Here is a tiny trained network, its code and every weight. The questions are about switching its units off for an input and a class, where a switched-off unit gives its printed mean instead of its output.

import numpy as np


def w(rows, s, z=0):
    codes = np.array(rows[::2]) - 128.0
    scale = np.full(codes.shape[1], s)
    scale[-1] = z or s
    return codes * scale


def f(y):
    return y / 2 * (1 + np.tanh(0.7978845608 * (y + 0.044715 * y**3)))


def log_softmax(a):
    a = a - a.max(-1, keepdims=True)
    return a - np.log(np.exp(a).sum(-1, keepdims=True))


def net(x, mask):
    res = np.array(x, float).reshape(1, 3) / 4 @ E
    y = f(res @ A[0][:, :-1].T + A[0][:, -1])
    res = res + np.where(mask, y, B[0][:, -1]) @ B[0][:, :-1]
    return log_softmax(res[-1] @ U[:, :-1].T + U[:, -1])


A, B = {}, {}
E = w([
[126,83,121,9,125,173,210,123],'x0',
[127,196,131,175,128,51,254,148],'x1',
[123,5,134,189,122,99,164,176],'x2',
],0.0072)
A[0] = w([
[126,139,136,146,128,129,117,142,98],'N0',
[131,253,131,79,130,132,90,124,2],'N1',
[138,147,127,227,132,87,67,133,76],'N2',
[128,135,125,142,126,128,153,120,81],'N3',
[130,49,132,175,133,110,150,142,64],'N4',
[125,106,116,126,125,134,106,115,71],'N5',
[128,132,132,165,128,123,109,129,103],'N6',
[126,115,134,90,133,127,149,133,82],'N7',
[134,91,140,59,130,122,175,137,84],'N8',
[121,66,129,167,116,114,145,137,81],'N9',
[136,111,148,106,118,116,96,132,129],'N10',
[131,90,131,141,126,116,136,142,103],'N11',
[130,88,131,158,131,129,148,133,96],'N12',
[120,159,131,168,140,97,206,144,114],'N13',
[126,126,116,170,144,118,109,129,103],'N14',
[124,130,130,178,110,134,102,137,106],'N15',
[128,62,125,118,134,156,50,126,122],'N16',
[125,81,123,47,124,146,204,130,66],'N17',
[127,103,136,119,136,138,88,137,107],'N18',
[134,54,126,172,134,126,130,134,78],'N19',
[118,161,142,205,125,126,90,136,79],'N20',
[122,74,129,108,123,129,44,137,115],'N21',
[129,163,132,180,118,100,219,135,119],'N22',
],0.027,0.0068)
B[0] = w([
[129,111,142,130,123,133,135,118,138],'N0',
[4,215,136,119,128,123,127,128,235],'N1',
[117,14,125,139,133,125,130,139,250],'N2',
[147,140,122,124,137,130,120,147,139],'N3',
[47,188,137,116,129,115,126,122,201],'N4',
[155,141,130,131,134,131,127,130,145],'N5',
[121,92,126,134,129,138,121,132,161],'N6',
[121,90,121,127,130,136,127,129,157],'N7',
[121,43,133,129,117,131,124,122,204],'N8',
[45,186,115,139,127,137,124,144,186],'N9',
[152,150,133,156,128,120,140,126,157],'N10',
[88,153,130,109,126,131,131,122,158],'N11',
[86,158,137,108,128,126,134,123,163],'N12',
[224,174,121,122,131,121,124,128,237],'N13',
[123,85,131,137,123,116,134,127,166],'N14',
[129,78,128,120,128,134,132,114,174],'N15',
[224,171,136,127,128,123,122,127,245],'N16',
[111,16,121,141,134,124,130,133,238],'N17',
[175,150,118,122,131,114,147,136,173],'N18',
[48,173,136,118,125,132,120,117,191],'N19',
[124,48,119,114,125,136,135,124,211],'N20',
[207,168,119,135,131,138,129,129,229],'N21',
[236,186,134,140,124,140,125,125,252],'N22',
],0.042,0.015)
U = w([
[254,187,139,129,132,134,98,122,175],'0',
[141,33,133,126,132,136,109,125,178],'1',
[60,214,156,91,126,127,96,116,3],'2',
],0.0078,0.0027)

Each question gives the input, the list of numbers given to net, and the class t.
The units are the neurons (one row each of A and B). Each row of codes is followed by its name. A weight is (code - 128) times the scale printed after its matrix; where a second scale follows, it is the last column's (A, B and U).
mask holds one flag per neuron, in row order. A switched-off neuron (its flag False) gives its mean, the last column of its row in B, instead of its output. The means were averaged over made-up inputs and are rounded, as every weight is.
A unit's drop is (log p(t) with every unit on - log p(t) with that unit switched off) / (log p(t) with every unit on - log p(t) with every unit switched off).
The circuit of an input: a set's keep is (log p(t) with only the set's units on - log p(t) with every unit switched off) / (log p(t) with every unit on - log p(t) with every unit switched off). Starting from the 12 units with the biggest drops (on a tie, the unit counted first), units are removed one at a time, each time the one whose removal leaves the highest keep (on an exact tie, the one counted first), for as long as the keep stays at least 0.8.
circuit, biggest first: the units of the circuit, biggest drop first
k most important neurons: the k neurons with the biggest drops, biggest first
drop when u is switched off: that unit's drop, to one decimal
input [-3,1,-5], class 2: circuit, biggest first : [N1]
input [0,-2,-3], class 2: 2 most important neurons : [N22 N13]
input [3,-2,3], class 1: 2 most important neurons : [N1 N22]
input [-4,2,-4], class 1: 2 most important neurons : [N2 N4]
input [-8,6,2], class 1: 2 most important neurons : [N2 N20]
input [-2,-6,8], class 2: 2 most important neurons : [N19 N4]
input [3,0,3], class 1: 3 most important neurons : [N1 N17 N8]
input [4,-1,-4], class 1: 2 most important neurons : [N4 N17]
input [-2,-6,-7], class 2: 3 most important neurons : [N1 N22 N13]
input [-7,5,4], class 1: drop when N2 is switched off : 3.1
input [-2,4,-8], class 2: drop when N1 is switched off : 1.3
input [2,-5,-8], class 2: drop when N1 is switched off : 1.6
